Below is a small trained network, with its code and all its weights. Each question gives an input and a target symbol and asks what happens when units are switched off, that is, made to give their printed mean instead of their output.

import numpy as np


def w(rows, s, z=0):
    codes = np.array(rows[::2]) - 128.0
    scale = np.full(codes.shape[1], s)
    scale[-1] = z or s
    return codes * scale


def f(y):
    return y / 2 * (1 + np.tanh(0.7978845608 * (y + 0.044715 * y**3)))


def softmax(a):
    e = np.exp(a - a.max(-1, keepdims=True))
    return e / e.sum(-1, keepdims=True)


def log_softmax(a):
    a = a - a.max(-1, keepdims=True)
    return a - np.log(np.exp(a).sum(-1, keepdims=True))


def net(x, mask):
    ids = ['δηστψω'.index(c) for c in x.split()]
    T = len(ids)
    res = E[ids] + P[:T]
    r = res
    for j in range(3):
        rows = slice(2 * j, 2 * j + 2)
        q, k, v = (r @ M[0][rows].T for M in (Q, K, V))
        z = softmax(np.where(np.tri(T) > 0, q @ k.T / 2**0.5, -1e9)) @ v
        o = O[0][rows]
        res = res + np.where(mask[j], z, o[:, -1]) @ o[:, :-1]
    y = f(res @ A[0][:, :-1].T + A[0][:, -1])
    res = res + np.where(mask[3:27], y, B[0][:, -1]) @ B[0][:, :-1]
    return log_softmax(res[-1] @ U[:, :-1].T + U[:, -1])


Q, K, V, O, A, B = {}, {}, {}, {}, {}, {}
E = w([
[139,155,222],'δ',
[125,228,95],'η',
[98,98,79],'σ',
[127,158,166],'τ',
[139,145,166],'ψ',
[5,116,132],'ω',
],0.019)
P = w([
[175,163,177],'0',
[168,185,140],'1',
[131,3,129],'2',
[186,114,102],'3',
[150,243,103],'4',
[139,14,94],'5',
[193,99,63],'6',
[144,254,72],'7',
[146,17,96],'8',
[196,80,35],'9',
[121,249,44],'10',
[154,20,105],'11',
[206,90,22],'12',
[138,238,71],'13',
],0.0074)
Q[0] = w([
[160,207,112],'head 1',
[126,165,172],'head 1',
[100,249,149],'head 2',
[60,100,163],'head 2',
[203,129,52],'head 3',
[106,137,121],'head 3',
],0.016)
K[0] = w([
[184,151,83],'head 1',
[161,111,5],'head 1',
[106,114,41],'head 2',
[168,92,69],'head 2',
[20,108,96],'head 3',
[106,121,157],'head 3',
],0.015)
V[0] = w([
[38,30,176],'head 1',
[93,126,104],'head 1',
[254,186,130],'head 2',
[46,201,132],'head 2',
[80,161,171],'head 3',
[147,185,174],'head 3',
],0.0082)
O[0] = w([
[187,38,4,2],'head 1',
[63,97,31,128],'head 1',
[254,183,210,140],'head 2',
[2,118,114,208],'head 2',
[119,143,212,195],'head 3',
[66,108,83,199],'head 3',
],0.0057,0.0054)
A[0] = w([
[154,7,131,78],'neuron 1',
[143,150,148,67],'neuron 2',
[66,126,174,161],'neuron 3',
[157,94,51,170],'neuron 4',
[140,132,99,22],'neuron 5',
[168,122,68,44],'neuron 6',
[100,116,193,53],'neuron 7',
[159,176,201,98],'neuron 8',
[147,43,154,118],'neuron 9',
[237,141,155,75],'neuron 10',
[143,165,123,115],'neuron 11',
[147,125,155,218],'neuron 12',
[136,189,133,11],'neuron 13',
[205,178,130,99],'neuron 14',
[159,190,84,231],'neuron 15',
[128,116,137,34],'neuron 16',
[138,152,115,105],'neuron 17',
[121,96,118,145],'neuron 18',
[130,128,178,193],'neuron 19',
[113,218,95,163],'neuron 20',
[146,143,171,152],'neuron 21',
[113,64,122,177],'neuron 22',
[120,140,104,2],'neuron 23',
[109,128,102,48],'neuron 24',
],0.016,0.0081)
B[0] = w([
[149,130,206,144],'neuron 1',
[154,143,142,142],'neuron 2',
[177,185,101,237],'neuron 3',
[58,82,119,149],'neuron 4',
[204,194,81,119],'neuron 5',
[150,205,84,126],'neuron 6',
[189,127,80,167],'neuron 7',
[135,64,129,247],'neuron 8',
[217,123,133,142],'neuron 9',
[109,210,246,146],'neuron 10',
[178,103,151,153],'neuron 11',
[137,118,115,187],'neuron 12',
[167,185,110,163],'neuron 13',
[72,167,205,156],'neuron 14',
[139,72,88,200],'neuron 15',
[198,110,141,116],'neuron 16',
[100,137,113,131],'neuron 17',
[140,199,152,135],'neuron 18',
[112,145,104,212],'neuron 19',
[174,91,145,242],'neuron 20',
[129,94,87,195],'neuron 21',
[195,194,138,154],'neuron 22',
[216,169,114,119],'neuron 23',
[206,76,150,125],'neuron 24',
],0.012,0.013)
U = w([
[167,241,196,2],'δ',
[230,158,119,21],'η',
[115,81,79,218],'σ',
[142,121,161,118],'τ',
[129,140,183,101],'ψ',
[109,255,81,241],'ω',
],0.0085,0.0057)

Each question gives the input, a string of symbols that net reads in full, and the target symbol t.
The units are the heads (2 rows each of Q, K, V and O) and the neurons (one row each of A and B). Each row of codes is followed by its name. A weight is (code - 128) times the scale printed after its matrix; where a second scale follows, it is the last column's (O, A, B and U).
mask holds one flag per unit, heads first, then neurons. A switched-off unit (its flag False) gives its mean, the last column of its rows in O or B, instead of its output. The means were averaged over made-up inputs and are rounded, as every weight is.
A unit's drop is (log p(t) with every unit on - log p(t) with that unit switched off) / (log p(t) with every unit on - log p(t) with every unit switched off).
The circuit of an input: a set's keep is (log p(t) with only the set's units on - log p(t) with every unit switched off) / (log p(t) with every unit on - log p(t) with every unit switched off). Starting from the 12 units with the biggest drops (on a tie, the unit counted first), units are removed one at a time, each time the one whose removal leaves the highest keep (on an exact tie, the one counted first), for as long as the keep stays at least 0.8.
circuit, biggest first: the units of the circuit, biggest drop first
unit that matters most: the unit with the biggest drop
top k neurons: the k neurons with the biggest drops, biggest first
heads that matter: for each layer, one digit per head in row order, 1 if its drop is at least 0.15 and else 0, layers parted by /
drop of u: that unit's drop, to one decimal
input ω ψ δ δ τ, target ω: heads that matter	010
input σ η ω σ, target ω: unit that matters most	neuron 6
input ω δ δ δ δ, target ω: circuit, biggest first	head 2; neuron 8; neuron 3
input ω τ η ω ψ, target ω: circuit, biggest first	head 2; neuron 8
input δ ω ψ η τ τ, target ω: top 3 neurons	neuron 8; neuron 20; neuron 15
input τ ψ δ δ δ δ τ δ δ δ, target δ: heads that matter	110
input σ δ τ ψ, target ψ: heads that matter	010
input ψ η η δ δ δ η η δ η ψ τ η δ, target η: top 3 neurons	neuron 8; neuron 7; neuron 21
input δ δ η τ η σ τ δ δ τ σ ψ τ η, target η: heads that matter	100
input ω η ω δ ψ, target ω: top 2 neurons	neuron 3; neuron 8
input δ η δ δ δ δ η τ, target η: heads that matter	100
input δ ψ η, target σ: heads that matter	000
input δ δ ω σ σ δ ω ω δ, target δ: top 2 neurons	neuron 8; neuron 15
input η δ σ δ ψ δ δ η, target η: top 4 neurons	neuron 20; neuron 13; neuron 15; neuron 11
input δ δ ψ δ σ σ η, target σ: circuit, biggest first	neuron 15
input σ ω τ ω δ δ δ σ δ τ ω δ δ, target ω: top 3 neurons	neuron 8; neuron 20; neuron 15
input δ ψ δ ψ, target ψ: top 2 neurons	neuron 10; neuron 3
input δ ψ ω, target δ: drop of neuron 24	0.0
input δ τ δ ω, target ω: drop of neuron 20	0.1
input η σ δ ω η η ω, target ω: drop of neuron 20	0.3
input σ η ψ η η η σ δ δ ψ ψ, target σ: drop of neuron 22	0.3
